arr =
[[147 123 116 125 132 107 141 130 152 116 142 118]
 [137 108 138 114 128 158 117 130 148 113 152 157]
 [153 114 139 149 147 133 103 134 156 133  99 110]
 [117 115 122 129 146 123 146 157 116 151 126 138]
 [111  99 131 105 124 150 112 136 136 124 118 146]
 [148 149 120 109 153 131 124 125 148 153 115 103]
 [123 113 154 104 144 119 130 139 140 135 101 125]]
Indices start at 0.
(0, 0): 147
(3, 9): 151
(3, 6): 146
(6, 8): 140
(1, 7): 130
(3, 3): 129
(6, 2): 154
(2, 9): 133
(1, 8): 148
(1, 10): 152
(2, 11): 110
(4, 11): 146
(3, 0): 117
(4, 5): 150
(3, 4): 146
(4, 4): 124
(2, 5): 133
(1, 5): 158
(0, 11): 118
(6, 11): 125
(4, 2): 131
(0, 3): 125
(6, 1): 113
(5, 9): 153
(0, 7): 130
(3, 1): 115
(4, 9): 124
(0, 6): 141
(1, 11): 157

x =
[[131, 119, 124, 136, 133, 135],
 [123, 130, 129, 123, 125, 123],
 [99, 143, 136, 119, 131, 126],
 [134, 112, 123, 126, 117, 142],
 [130, 120, 128, 130, 127, 127]]
x[0,0] = 131
x[0,5] = 135
x[2,5] = 126
x[4,1] = 120
x[1,0] = 123
x[:, 4] = [133, 125, 131, 117, 127]
x[3,5] = 142
x[4,3] = 130
x[3,3] = 126
x[0] = [131, 119, 124, 136, 133, 135]
x[3] = [134, 112, 123, 126, 117, 142]
x[1,4] = 125
x[:, 2] = [124, 129, 136, 123, 128]

A =
[[116 119 125 104]
 [135 134 111 123]
 [129 126 107 123]
 [131 131 104 131]
 [132 133 112 131]]
A[0,0]	116
A[3]	[131, 131, 104, 131]
A[4,3]	131
A[:, 3]	[104, 123, 123, 131, 131]
A[3,0]	131
A[4,1]	133
A[2]	[129, 126, 107, 123]
A[2,0]	129
A[3,1]	131

grid =
[[126 130 129 128 128 140 130 117 126 133 133 119 143 123 128 114]
 [132 127 131 129 128 121 132 118 131 139 138 143 120 124 129 116]
 [124 129 126 127 128 134 126 136 125 121 122 111 135 132 128 137]
 [131 129 129 128 128 134 129 113 131 131 131 142 136 121 128 110]
 [122 129 131 129 128 133 133 127 123 145 142 101 134 127 129 127]
 [129 126 131 129 128 115 133 129 129 144 141 133 111 129 129 129]
 [123 125 131 129 128 108 133 149 124 143 140 107 102 137 129 153]
 [124 125 133 129 128 107 135 142 125 151 147 111 102 134 129 145]]
grid[0,0] = 126
grid[4,9] = 145
grid[5,9] = 144
grid[2,6] = 126
grid[5] = [129, 126, 131, 129, 128, 115, 133, 129, 129, 144, 141, 133, 111, 129, 129, 129]
grid[5,15] = 129
grid[7,7] = 142
grid[3,4] = 128
grid[4,15] = 127
grid[2,13] = 132
grid[:, 6] = [130, 132, 126, 129, 133, 133, 133, 135]
grid[4,2] = 131
grid[0,12] = 143
grid[:, 1] = [130, 127, 129, 129, 129, 126, 125, 125]
grid[:, 3] = [128, 129, 127, 128, 129, 129, 129, 129]
grid[2,5] = 134
grid[4,5] = 133
grid[7,10] = 147
grid[4] = [122, 129, 131, 129, 128, 133, 133, 127, 123, 145, 142, 101, 134, 127, 129, 127]
grid[3,6] = 129
grid[2,2] = 126
grid[5,4] = 128
grid[4,14] = 129
grid[7] = [124, 125, 133, 129, 128, 107, 135, 142, 125, 151, 147, 111, 102, 134, 129, 145]
grid[6,3] = 129
grid[3,7] = 113
grid[5,0] = 129
grid[3,10] = 131
grid[0,7] = 117
grid[6,8] = 124
grid[4,11] = 101
grid[3,2] = 129
grid[1,8] = 131
grid[:, 7] = [117, 118, 136, 113, 127, 129, 149, 142]
grid[4,1] = 129
grid[4,8] = 123

B =
136  128  133  123  125  117  130  146  140  128  123  138
110  133  119  150  141  119  122  130  119  132  132  130
126  122  119  133  126  127  126  127  122  131  130  130
124  119  122  123  132  132  119  136  131  132  131  130
124  129  125  134  118  135  118  120  126  121  117  130
117  129  129  132  126  127  122  120  124  123  121  121
111  128  117  128  140  113  137  137  124  128  130  128
117  126  130  139  128  115  130  136  129  128  135  125
119  131  125  133  130  137  125  132  124  137  139  129
107  134  112  129  124  134  123  131  119  126  136  122
131  120  130  119  122  123  141  134  133  128  131  132
135  117  122  141  134  130  142  135  126  123  133  130
131  118  131  129  126  129  135  127  134  138  126  134
B[0,0] -> 136
B[5,11] -> 121
B[12,10] -> 126
B[0,9] -> 128
B[3,0] -> 124
B[5,8] -> 124
B[7,8] -> 129
B[:, 1] -> [128, 133, 122, 119, 129, 129, 128, 126, 131, 134, 120, 117, 118]
B[10] -> [131, 120, 130, 119, 122, 123, 141, 134, 133, 128, 131, 132]
B[3,5] -> 132
B[6,6] -> 137
B[4,4] -> 118
B[6,4] -> 140
B[9,10] -> 136
B[2,7] -> 127
B[7] -> [117, 126, 130, 139, 128, 115, 130, 136, 129, 128, 135, 125]
B[4,5] -> 135
B[2,4] -> 126
B[8,6] -> 125
B[1] -> [110, 133, 119, 150, 141, 119, 122, 130, 119, 132, 132, 130]
B[11] -> [135, 117, 122, 141, 134, 130, 142, 135, 126, 123, 133, 130]
B[11,6] -> 142
B[6] -> [111, 128, 117, 128, 140, 113, 137, 137, 124, 128, 130, 128]
B[11,5] -> 130
B[3,11] -> 130
B[:, 5] -> [117, 119, 127, 132, 135, 127, 113, 115, 137, 134, 123, 130, 129]
B[12,4] -> 126
B[9,2] -> 112
B[10,4] -> 122
B[4,1] -> 129
B[4,0] -> 124
B[6,3] -> 128
B[8,8] -> 124
B[9,7] -> 131
B[0,10] -> 123

m =
[[142 154 150 131 121 100 120]
 [121 125 105 129 144 133  99]
 [126 147 134 143 110 140 102]
 [153 147 135 122 123 131 154]
 [109 148 111 111 156 132 154]
 [140 146 109 110 148 147 121]
 [113 149 143 106 113 117 122]
 [132 133  99 134 131 142 128]
 [155 130 124 108 108 116 134]]
m[0,0]	142
m[0,5]	100
m[:, 3]	[131, 129, 143, 122, 111, 110, 106, 134, 108]
m[5,0]	140
m[5]	[140, 146, 109, 110, 148, 147, 121]
m[3,6]	154
m[7,5]	142
m[0]	[142, 154, 150, 131, 121, 100, 120]
m[8,4]	108
m[8]	[155, 130, 124, 108, 108, 116, 134]
m[:, 2]	[150, 105, 134, 135, 111, 109, 143, 99, 124]
m[2,1]	147
m[2,6]	102
m[7]	[132, 133, 99, 134, 131, 142, 128]
m[1]	[121, 125, 105, 129, 144, 133, 99]
m[0,1]	154
m[3,4]	123
m[4,4]	156
m[:, 5]	[100, 133, 140, 131, 132, 147, 117, 142, 116]
m[4,2]	111
m[0,6]	120
m[6,3]	106
m[1,6]	99
m[0,3]	131
m[4,0]	109

X = array([126, 121, 101, 131,  98])
X[0] = 126
X[1] = 121
X[4] = 98

data = 125,143,107,129,140,152,138,144,133,115,124,148
data[-12]: 125
data[7]: 144
data[-9]: 129
data[4]: 140

W =
[[124 127 123 129]
 [124 127 126 133]
 [124 127 130 133]
 [108 127 127 105]
 [124 127 126 133]
 [124 127 126 131]
 [140 127 126 140]]
W[-7, 0] => 124
W[-5, -2] => 130
W[-1, -3] => 127
W[4, -4] => 124
W[:, -1] => [129, 133, 133, 105, 133, 131, 140]
W[5, 1] => 127
W[5, -1] => 131
W[:, 1] => [127, 127, 127, 127, 127, 127, 127]
W[5, 2] => 126
W[-4, -4] => 108
W[-3] => [124, 127, 126, 133]
W[3, -2] => 127
W[2, 1] => 127

M = [137 128 126 106 107 139 132 135 131]
M[0] -> 137
M[5] -> 139
M[-5] -> 107
M[-8] -> 128
